Below are the code and all the weights of a small trained network. Each question names an input and a target symbol and asks about switching units off, where a switched-off unit gives its printed mean instead of its output.

import numpy as np


def w(rows, s, z=0):
    codes = np.array(rows[::2]) - 128.0
    scale = np.full(codes.shape[1], s)
    scale[-1] = z or s
    return codes * scale


def norm(h):
    return h / np.sqrt((h * h).mean(-1, keepdims=True) + 1e-5)


def f(y):
    return y / 2 * (1 + np.tanh(0.7978845608 * (y + 0.044715 * y**3)))


def softmax(a):
    e = np.exp(a - a.max(-1, keepdims=True))
    return e / e.sum(-1, keepdims=True)


def log_softmax(a):
    a = a - a.max(-1, keepdims=True)
    return a - np.log(np.exp(a).sum(-1, keepdims=True))


def net(x, mask):
    ids = ['ΔΠΣΦΨΩγεηθξτ'.index(c) for c in x.split()]
    T = len(ids)
    res = E[ids] + P[:T]
    u = 0
    for l in range(3):
        q, k, v = (norm(res) @ M[l].T for M in (Q, K, V))
        z = softmax(np.where(np.tri(T) > 0, q @ k.T / 4**0.5, -1e9)) @ v
        res = res + np.where(mask[u], z, O[l][:, -1]) @ O[l][:, :-1]
        u += 1
        y = f(norm(res) @ A[l][:, :-1].T + A[l][:, -1])
        res = res + np.where(mask[u : u + 4], y, B[l][:, -1]) @ B[l][:, :-1]
        u += 4
    return log_softmax(norm(res)[-1] @ U[:, :-1].T + U[:, -1])


Q, K, V, O, A, B = {}, {}, {}, {}, {}, {}
E = w([
[111,74,74,123,135,77],'Δ',
[223,89,88,54,36,107],'Π',
[88,126,115,134,150,250],'Σ',
[183,61,193,68,183,70],'Φ',
[101,152,81,135,129,116],'Ψ',
[93,124,90,123,139,116],'Ω',
[101,71,70,136,168,184],'γ',
[130,144,95,137,178,108],'ε',
[79,116,136,133,86,83],'η',
[138,152,49,9,89,23],'θ',
[162,91,147,177,95,157],'ξ',
[121,110,83,124,120,114],'τ',
],0.011)
P = w([
[171,138,206,45,116,255],'0',
[117,142,10,132,150,148],'1',
[99,141,27,127,134,133],'2',
[88,143,38,131,110,128],'3',
[83,154,45,125,106,123],'4',
[87,180,43,129,110,125],'5',
[81,186,49,125,100,123],'6',
[80,212,33,135,106,128],'7',
],0.0056)
Q[0] = w([
[63,182,59,74,85,76],'L0H0',
[132,148,129,101,38,138],'L0H0',
[237,98,242,126,179,107],'L0H0',
[2,154,128,166,180,166],'L0H0',
],0.0083)
K[0] = w([
[153,183,122,162,61,118],'L0H0',
[172,88,130,80,93,109],'L0H0',
[107,155,134,2,183,87],'L0H0',
[83,142,163,182,125,198],'L0H0',
],0.0092)
V[0] = w([
[43,43,78,145,228,139],'L0H0',
[77,141,206,109,73,140],'L0H0',
[215,24,119,253,88,124],'L0H0',
[159,62,152,86,127,98],'L0H0',
],0.004)
O[0] = w([
[87,150,133,3,130,136,155],'L0H0',
[115,116,72,143,142,131,90],'L0H0',
[145,149,205,232,186,51,255],'L0H0',
[96,80,107,118,70,98,101],'L0H0',
],0.0046,0.0034)
A[0] = w([
[133,183,189,166,174,1,57],'L0N0',
[148,144,120,60,132,50,2],'L0N1',
[135,152,212,138,116,59,236],'L0N2',
[90,144,131,124,170,207,42],'L0N3',
],0.0099,0.0016)
B[0] = w([
[45,84,22,161,18,139,233],'L0N0',
[64,143,82,159,143,32,173],'L0N1',
[107,162,74,10,28,133,164],'L0N2',
[107,154,155,170,109,2,252],'L0N3',
],0.0078,0.0033)
Q[1] = w([
[203,76,255,170,238,145],'L1H0',
[3,165,25,92,87,107],'L1H0',
[129,93,48,12,3,159],'L1H0',
[110,96,122,122,175,94],'L1H0',
],0.0087)
K[1] = w([
[110,123,81,218,128,83],'L1H0',
[184,128,209,68,123,141],'L1H0',
[85,189,178,7,103,145],'L1H0',
[128,139,142,161,117,110],'L1H0',
],0.016)
V[1] = w([
[30,145,233,108,195,186],'L1H0',
[104,3,135,90,76,169],'L1H0',
[75,168,95,209,50,171],'L1H0',
[80,17,97,211,123,82],'L1H0',
],0.0068)
O[1] = w([
[203,199,152,158,165,108,159],'L1H0',
[82,97,211,189,163,94,254],'L1H0',
[53,189,140,141,69,166,156],'L1H0',
[122,102,146,159,2,101,83],'L1H0',
],0.0093,0.0044)
A[1] = w([
[69,1,147,159,134,106,4],'L1N0',
[231,114,117,238,9,211,121],'L1N1',
[207,73,81,221,100,230,203],'L1N2',
[102,20,186,114,153,16,26],'L1N3',
],0.0054,0.0033)
B[1] = w([
[164,177,92,131,119,159,190],'L1N0',
[81,120,4,143,147,116,250],'L1N1',
[91,142,58,139,183,153,229],'L1N2',
[144,137,104,171,94,177,190],'L1N3',
],0.011,0.0023)
Q[2] = w([
[163,144,127,89,110,45],'L2H0',
[183,133,192,51,128,159],'L2H0',
[164,195,254,78,113,129],'L2H0',
[170,99,121,68,56,138],'L2H0',
],0.014)
K[2] = w([
[66,110,52,186,102,218],'L2H0',
[84,170,76,203,211,68],'L2H0',
[118,115,87,218,254,124],'L2H0',
[110,117,48,178,124,59],'L2H0',
],0.0095)
V[2] = w([
[96,207,60,139,54,227],'L2H0',
[13,163,178,30,197,107],'L2H0',
[75,1,48,115,105,41],'L2H0',
[190,43,149,64,154,217],'L2H0',
],0.0069)
O[2] = w([
[107,151,82,62,57,203,172],'L2H0',
[44,182,141,91,167,68,150],'L2H0',
[122,20,180,87,98,83,142],'L2H0',
[122,80,158,131,255,181,3],'L2H0',
],0.0092,0.0019)
A[2] = w([
[151,156,239,87,149,128,3],'L2N0',
[73,132,69,188,137,154,143],'L2N1',
[128,250,91,130,101,126,95],'L2N2',
[144,198,127,138,204,100,108],'L2N3',
],0.013,0.0032)
B[2] = w([
[75,199,30,219,107,74,126],'L2N0',
[86,109,65,214,150,127,254],'L2N1',
[129,94,247,139,166,160,225],'L2N2',
[137,124,81,89,10,127,207],'L2N3',
],0.012,0.0088)
U = w([
[181,151,78,68,162,141,224],'Δ',
[207,73,155,146,89,160,246],'Π',
[69,112,224,199,115,107,33],'Σ',
[98,80,160,66,153,88,217],'Φ',
[134,52,166,109,169,202,155],'Ψ',
[52,146,147,59,163,188,95],'Ω',
[164,119,154,130,218,89,158],'γ',
[173,211,151,129,104,186,254],'ε',
[101,117,93,106,1,167,35],'η',
[78,197,104,105,152,23,14],'θ',
[113,129,28,191,170,176,105],'ξ',
[219,169,112,185,102,54,70],'τ',
],0.0095,0.0031)

Each question gives the input, a string of symbols that net reads in full, and the target symbol t.
The units are the heads (4 rows each of Q, K, V and O) and the neurons (one row each of A and B). Each row of codes is followed by its name. A weight is (code - 128) times the scale printed after its matrix; where a second scale follows, it is the last column's (O, A, B and U).
mask holds one flag per unit, layer by layer, with each layer's heads first. A switched-off unit (its flag False) gives its mean, the last column of its rows in O or B, instead of its output. The means were averaged over made-up inputs and are rounded, as every weight is.
A unit's drop is (log p(t) with every unit on - log p(t) with that unit switched off) / (log p(t) with every unit on - log p(t) with every unit switched off).
The circuit of an input: a set's keep is (log p(t) with only the set's units on - log p(t) with every unit switched off) / (log p(t) with every unit on - log p(t) with every unit switched off). Starting from the 12 units with the biggest drops (on a tie, the unit counted first), units are removed one at a time, each time the one whose removal leaves the highest keep (on an exact tie, the one counted first), for as long as the keep stays at least 0.8.
units of the circuit, in order: the units of the circuit, biggest drop first
unit that matters most: the unit with the biggest drop
k most important neurons: the k neurons with the biggest drops, biggest first
k most important neurons of layer l: the k neurons of layer l with the biggest drops, biggest first
input γ Ω Ψ Φ γ Δ γ, target τ: 3 most important neurons	L0N1; L0N0; L0N3
input ε τ ξ ξ, target Δ: 4 most important neurons	L0N0; L0N2; L0N1; L2N1
input Σ ξ Σ Ψ Ω η γ, target η: 2 most important neurons	L0N2; L0N0
input ξ ξ Φ, target η: units of the circuit, in order	L1H0
input Φ ε τ τ ε τ, target γ: units of the circuit, in order	L2H0; L1H0
input ξ ξ Ω, target η: units of the circuit, in order	L2H0; L1N1
input ξ η η ξ Ψ Ω Σ, target η: units of the circuit, in order	L1H0; L2H0
input ξ Ψ Ω Σ ε, target Σ: 3 most important neurons	L1N1; L2N2; L1N2
input Ω Ω γ Π τ, target θ: 2 most important neurons	L0N0; L2N3
input Ψ γ Σ Δ Π Φ, target Ω: units of the circuit, in order	L1H0; L0H0; L0N0; L2H0
input Ω γ γ, target θ: 2 most important neurons	L0N0; L2N3
input ξ Ω η τ Σ Σ γ, target Σ: 2 most important neurons of layer 0	L0N3; L0N0
input γ Π Ω, target τ: 2 most important neurons of layer 0	L0N0; L0N1
input Σ τ τ, target ε: unit that matters most	L1H0
input Ω η Σ Σ, target θ: 3 most important neurons	L0N0; L0N3; L2N3
input γ Σ ε Ω Ω Σ Σ Σ, target τ: 3 most important neurons of layer 0	L0N0; L0N3; L0N1
input Δ Ω Ω Ω Ω, target Π: 2 most important neurons	L1N3; L0N0
input Ω Ω ξ Ψ Σ, target Σ: 2 most important neurons	L0N3; L0N2
input ξ ξ Ω η ε, target η: 2 most important neurons of layer 0	L0N0; L0N2
input ξ θ Φ ξ ξ ξ ε, target η: 2 most important neurons of layer 1	L1N3; L1N1
input Ω Π Σ ξ η, target η: unit that matters most	L0N2
input ξ Ψ γ η τ Δ Ψ, target η: 2 most important neurons	L0N0; L1N1
input Σ ξ Ψ Ψ ξ Π, target ε: 2 most important neurons of layer 0	L0N3; L0N0
input Δ Π η Ψ Π ξ θ Π, target Π: 2 most important neurons of layer 1	L1N3; L1N1
input η ξ ξ ξ Σ Φ τ ε, target Σ: 3 most important neurons of layer 0	L0N1; L0N2; L0N3
input Ω τ Ω Ω, target θ: 2 most important neurons	L0N0; L2N3
input Σ ξ Ω ξ, target ε: 2 most important neurons of layer 0	L0N2; L0N0
input ξ ξ ε Ω Δ Ψ, target η: most important neuron of layer 0	L0N0
input ξ Σ τ Ψ, target Σ: 3 most important neurons	L1N1; L1N2; L2N2
